((-1.595, 0.889, 1.250, 0.455), (1.750, 0.405, -1.030, 0.903)) -> 0.889
((7.93, -5.44, -13.43, 7.09, -7.68), (-9.33, -9.34, -5.98, -3.30, 13.34)) -> -5.44
((-52.093, -108.600, -31.231, -97.463, -143.121, -78.683), (-124.016, -91.612, -157.330, -25.765, 8.646, 130.401)) -> -108.600
((7.2, -8.9, 11.0, 3.5), (-3.5, -10.9, -0.6, -3.3)) -> -8.9
((106.84, -20.78, -52.62, 120.67, -48.96, 1.12, 42.29), (128.74, 219.70, 107.47, -154.71, -23.62, 75.12, 16.48)) -> -20.78
((0.100, 0.028, 0.040, 0.075, 0.173), (-0.139, 0.080, 0.208, -0.024, -0.002)) -> 0.028
((-0.21, 0.93, 2.02, 1.08, 1.56), (-0.49, -0.97, -2.11, -1.14, -0.19)) -> 0.93
((175.02, -63.63, -12.36, 123.60, -155.13, -29.95), (224.49, -46.48, 50.90, 109.59, -128.75, 25.35)) -> -63.63
((0.161, -0.081, 0.209, 0.182, 0.121, -0.135, 0.081), (-0.135, 0.230, 0.121, -0.073, 0.074, 0.024, -0.069)) -> -0.081
---
158	60	200	131	97	112 Out: 158
2	4	5	6	9 Out: 2
267	244	-221	175	-938	422	509 Out: 267
264	718	749	836	603	806	114 Out: 264
-13	-43	-18	2	8	47 Out: -13
821	-779	-372	527	45 Out: 821
---
[43, 166, 195, 151] yields 43
[7, 5, 3, 2, 6, 8] yields 7
[204, -319, 264, 317, -830, 994, -200] yields 204
[409, 769, 246, 935, 862, 337] yields 409
[188, 219, 659, 827, 503] yields 188
[770, 501, 577, 523, 533, 165] yields 770
[6, 3, 1, 4, 3, 5, 8] yields 6
[6, 1, 3, 7, 2, 7, 5] yields 6
---
[[-17  47 -14 -57  50 -15 -48 -36 -55 -30  37 -32 -16]
 [-29 -11  61  25  72 -69 -72 -54  71  31  43  22  59]
 [-18 -70 -16 -18  40 -49 -57  64  32  18  20  25 -48]
 [-50  17  71  -6  -9  21 -41 -53 -51 -73  49 -72  29]
 [ 25  62  25  39  -8 -29 -22  63 -61   5  25 -21  21]
 [ 51  22 -18 -24  30  62  22  -9 -43 -38 -14 -71  10]
 [-47  10 -35  -3 -16 -20 -61 -72  43 -61 -54  58 -52]] -> -54

[[-13  33 -25 -19 -10 -32  14  40 -22 -12 -18  41 -19]
 [-26   3   3 -36 -41  38   5   3  13 -49 -20  -2 -18]
 [-21  27 -17 -15 -12 -11  56  49 -18 -19 -19  56 -19]
 [-23  24  -8 -31 -31   7   9  13  -1 -34 -20  16 -21]
 [-25  42 -22 -32 -27 -25  17  37 -17 -26 -24  50 -26]
 [-20  40 -30 -27 -19 -39  17  43 -25 -20 -24  45 -25]
 [ 15 -28  16   9   5  15 -62 -52  18   9  14 -60  15]
 [ 22 -33  28  21  16  36 -27 -29  26  16  21 -35  23]
 [-17  25 -15 -13 -10 -11  49  47 -16 -15 -16  52 -16]
 [ 20 -35  29  19  13  37 -28 -33  28  14  21 -39  23]] -> 21

[[  9   8  -1  -3   9   6   9   2  14  -5   9]
 [ -7  13  -1 -12  18  14  17   9  12   7  17]
 [-23  19  -1 -50  22  24  20  36  18  54  23]
 [-41  30  -1 -60  35  34  33  46  16  60  35]
 [ 64 -26   0  65 -25 -29 -24 -59  11 -75 -24]
 [  6   8  -1  10  14   7  14  -8   9 -20  13]
 [ 34  -7  -1  41  -3 -10  -2 -35   9 -53  -3]] -> 9

[[  8  -1  -1  11   7  11   1   6  -5  11  -8   4   7   6  13   3]
 [ -2   0 -16  -2   3  -4   5  13  20   0  25 -25   4   7  -6   6]
 [  8  -1 -18   8   8   7  12  11  16   8   9 -21   9  13   7  14]
 [-10   0   6 -10  -7 -12 -12  12  -3  -9  17  -6  -4  -8 -14 -11]
 [ 20  -1 -48  21  23  19  37  13  51  21  23 -45  20  33  20  37]
 [ -6   0  26  -5  -8  -4 -23   6 -33  -5 -13  20  -4 -14  -5 -19]
 [-19   0  56 -18 -23 -17 -48   5 -66 -18 -24  46 -16 -35 -19 -43]
 [ 19  -1 -12  21  15  22  14   5   3  20 -14  -3  14  18  24  17]
 [ 13  -1 -11  16  12  16  10   7   6  15  -4  -3  10  12  18  12]
 [ -3  -1   5  -2  -2  -3  -8   9  -8  -1   3   0   0  -4  -3  -6]
 [ -9   0   1 -11  -7 -12  -7  13   2  -9  19 -15  -2  -5 -14  -5]] -> -5

[[-3 33 36 15 74  8 10]
 [17 28 26 18 50 16 30]
 [ 5 38 29 18 74  8 15]
 [-7 44 37 22 49 19 12]
 [-7 44 38 26 55  9 10]
 [-1 33 38 21 62 19 17]
 [17 33 26 15 70 13 17]
 [ 4 27 34 26 59 16 30]] -> 59

[[ -7  29  73  -9   8 -31  -4  47   2 -55]
 [ 10 -15   1  16 -38  26  14   0  47  -4]
 [ 26  43   0 -23  16  38   2 -33 -34  25]
 [ 53 -17 -44 -36 -31   3  44  17  32  16]
 [ 21  18 -18 -25 -21 -16  36  13   8  27]
 [-10  32   6   4 -15  27  30 -30 -11   0]
 [-18  -2 -11  24  14   4  18  17 -20  10]
 [ 28   6  23 -16  25  16 -32  30  -9 -37]] -> 30

[[-36 -18   8  15 -59 -37  47  11   2  13  33  50 -24   1 -46  66]
 [-14  16   5 -44  26  14  -9  41  20 -49   2  18  24  18  -7  21]
 [ 17 -50  40   8  77   1  10  18  17  16   3  35  14  -9 -21  36]
 [-34  38  39 -12  16  47 -30  15  14 -21 -23   4 -28  42  -8  -6]
 [ 15 -28  35  14  76  17   2 -28  51  30 -25 -21  28   2 -43  17]
 [-14 -41  21  45  62  52  26 -46  34   1 -15  23  39 -17 -65  19]] -> -17

[[-25  11   3   3  12 -11   9  10   9 -10 -25   8  -7 -14  10  -5]
 [-36 -19   7 -22   1 -13  -6  13  -6  25 -36  51  16  -4 -28 -17]
 [ 69 -40  -6 -14 -37  30 -29 -28 -29  39  69  -9  26  42 -38  13]
 [ -1  23  -2  16  11  -2  12   2  12 -26  -1 -26 -17 -10  26   4]
 [-50 -12   8 -20   9 -19   0  18   0  19 -50  55  11 -13 -21 -20]
 [ 31 -38  -1 -22 -27  15 -24 -14 -24  41  31  19  26  28 -41   1]
 [-72 -11  12 -24  16 -28   2  26   2  20 -72  71  12 -20 -23 -27]
 [ 55 -11  -7   3 -19  23 -12 -22 -12   7  55 -32   5  24  -6  16]
 [ 57  15 -10  24 -10  22   1 -20   1 -22  57 -64 -15  13  24  23]] -> 13

[[ 65  -5  17  32  10 -26   3 -56 -30  -5]
 [ 15  12  -2  -3 -10 -11 -18 -19  22 -29]
 [ 10   0  -5  16  12   0 -24  -4  27  13]
 [ 40  42  47  -6 -31 -30   4  32 -51  48]
 [-13  -3  15   1  24 -34   9 -28   5 -18]
 [  8  10   4 -12  -6 -17 -23 -30   7 -12]
 [ 20  17  -5  12  -5   3   1  24  -3 -11]
 [ 68  -1  -1  40  18 -57   4 -46 -24   4]
 [ 42 -20 -21  23   2  60 -10 -16  10  11]] -> -16
---
1.1,1.7,-1.7,0.5,0.6 → 0.5

-0.188,-0.103,0.096,0.081
0.027,0.036,0.131,-0.048
→ 0.131

-141.695,-53.534,197.833,-188.398,-35.324
100.925,90.839,142.664,147.262,142.161
75.535,86.275,125.092,120.208,107.297
→ 120.208

-0.702,-0.423,-1.286,-0.327,1.743 → -0.327

0.14,0.09,-0.13,0.05,0.20,0.06,0.05
0.02,-0.19,-0.15,-0.20,-0.09,0.05,-0.01
→ 0.05

-0.92,0.33,-1.23,1.07,-0.99,0.59
1.69,-1.52,2.24,-0.09,0.94,-0.61
→ 0.94

-0.125,0.114,-0.061,-0.020,-0.166,-0.077,0.101 → -0.077
---
19	68	89	59	76	13 ==> 19, 13

4131	2377	4074	4884	2803	2539	3376
5816	8325	5976	5070	3969	4205	6364
4871	8996	4623	3629	3759	8670	2845
==> 4131, 2845

89	10	63	57	58 ==> 89, 58

158	-842	667	-240	383 ==> 158, 383

4	5	3	8	4	4	4
7	4	4	1	4	5	4
==> 4, 4

5110	8169	2971	9161	5300	6894	8984 ==> 5110, 8984

6583	5580	6547	4928	5983	6209	9320
5605	2974	3562	3007	3212	7240	7699
7480	6123	5997	5730	6068	6222	8408
==> 6583, 8408

42	19	-26	12 ==> 42, 12

5887	2856	7230	8481	1453 ==> 5887, 1453

1131	5595	2173	4616	8149	4197 ==> 1131, 4197
---
[[-84 -36 -79 -43  27 -18]
 [-57  51  18 -39  -2  23]
 [-20  66  48 -25  -6  13]] | -2

[[  4  -9  27  35 -10  71]
 [-33  42  21  23  43 -15]] | 43

[[ -8   0   2 -41 -26 -61]
 [  3 -49  43  24  58 -22]
 [ 46   2  16  63  33  30]] | 58

[[-74 -27 -15  78  79]
 [-77   3  23 -73  81]
 [-24  49  -9 -49 -28]] | -73

[[16 18 64  0]
 [-1 15 45 41]] | 45

[[-20   5 -47 -73  37 -39  -1]
 [ -7 -65  35  81  32  81  48]] | 81

[[-11 -58  62 -45]
 [ 79 -51 -47  53]] | -47

[[-61 -10  19  32]
 [ 38 -44  25 -10]
 [ -6  15 -21  60]] | 25
---
10.5	8.5	10.9	15.3	-1.8	-17.5 result: 10.5
1.2	-0.7	-0.2	-1.8	-0.6 result: 1.2
-12.771	8.138	13.147	-2.532 result: -12.771
-1.34	-0.16	-0.84	12.57	-17.52 result: -1.34
0.05	0.07	0.08	-0.12	0.13 result: 0.05
-1.593	0.598	1.284	-1.457	-0.010 result: -1.593
---
[[-33 -38 -72  36  61 -71 -29]
 [-71 -31 -42  69  50 -26 -26]] → -33

[[ 51 -28  56  24  25]
 [ 27   4  41  12  38]
 [-71 -21 -43 -48 -16]] → 27

[[  4   6  -3  26  64]
 [  4   6   4   9 -39]] → 4

[[ 48  23  77  39]
 [ 30  13   8   6]
 [-23 -35   3 -14]] → 30

[[ 21 -37  16  -8 -13   7 -42]
 [ 11  11 -47  31  10 -53  38]
 [ 14 -46  34 -28 -24  34 -62]] → 11

[[ 47  73  12  25  36  39]
 [-29 -49 -11   7  -1   3]
 [-35 -49 -19  -9 -12 -18]] → -29
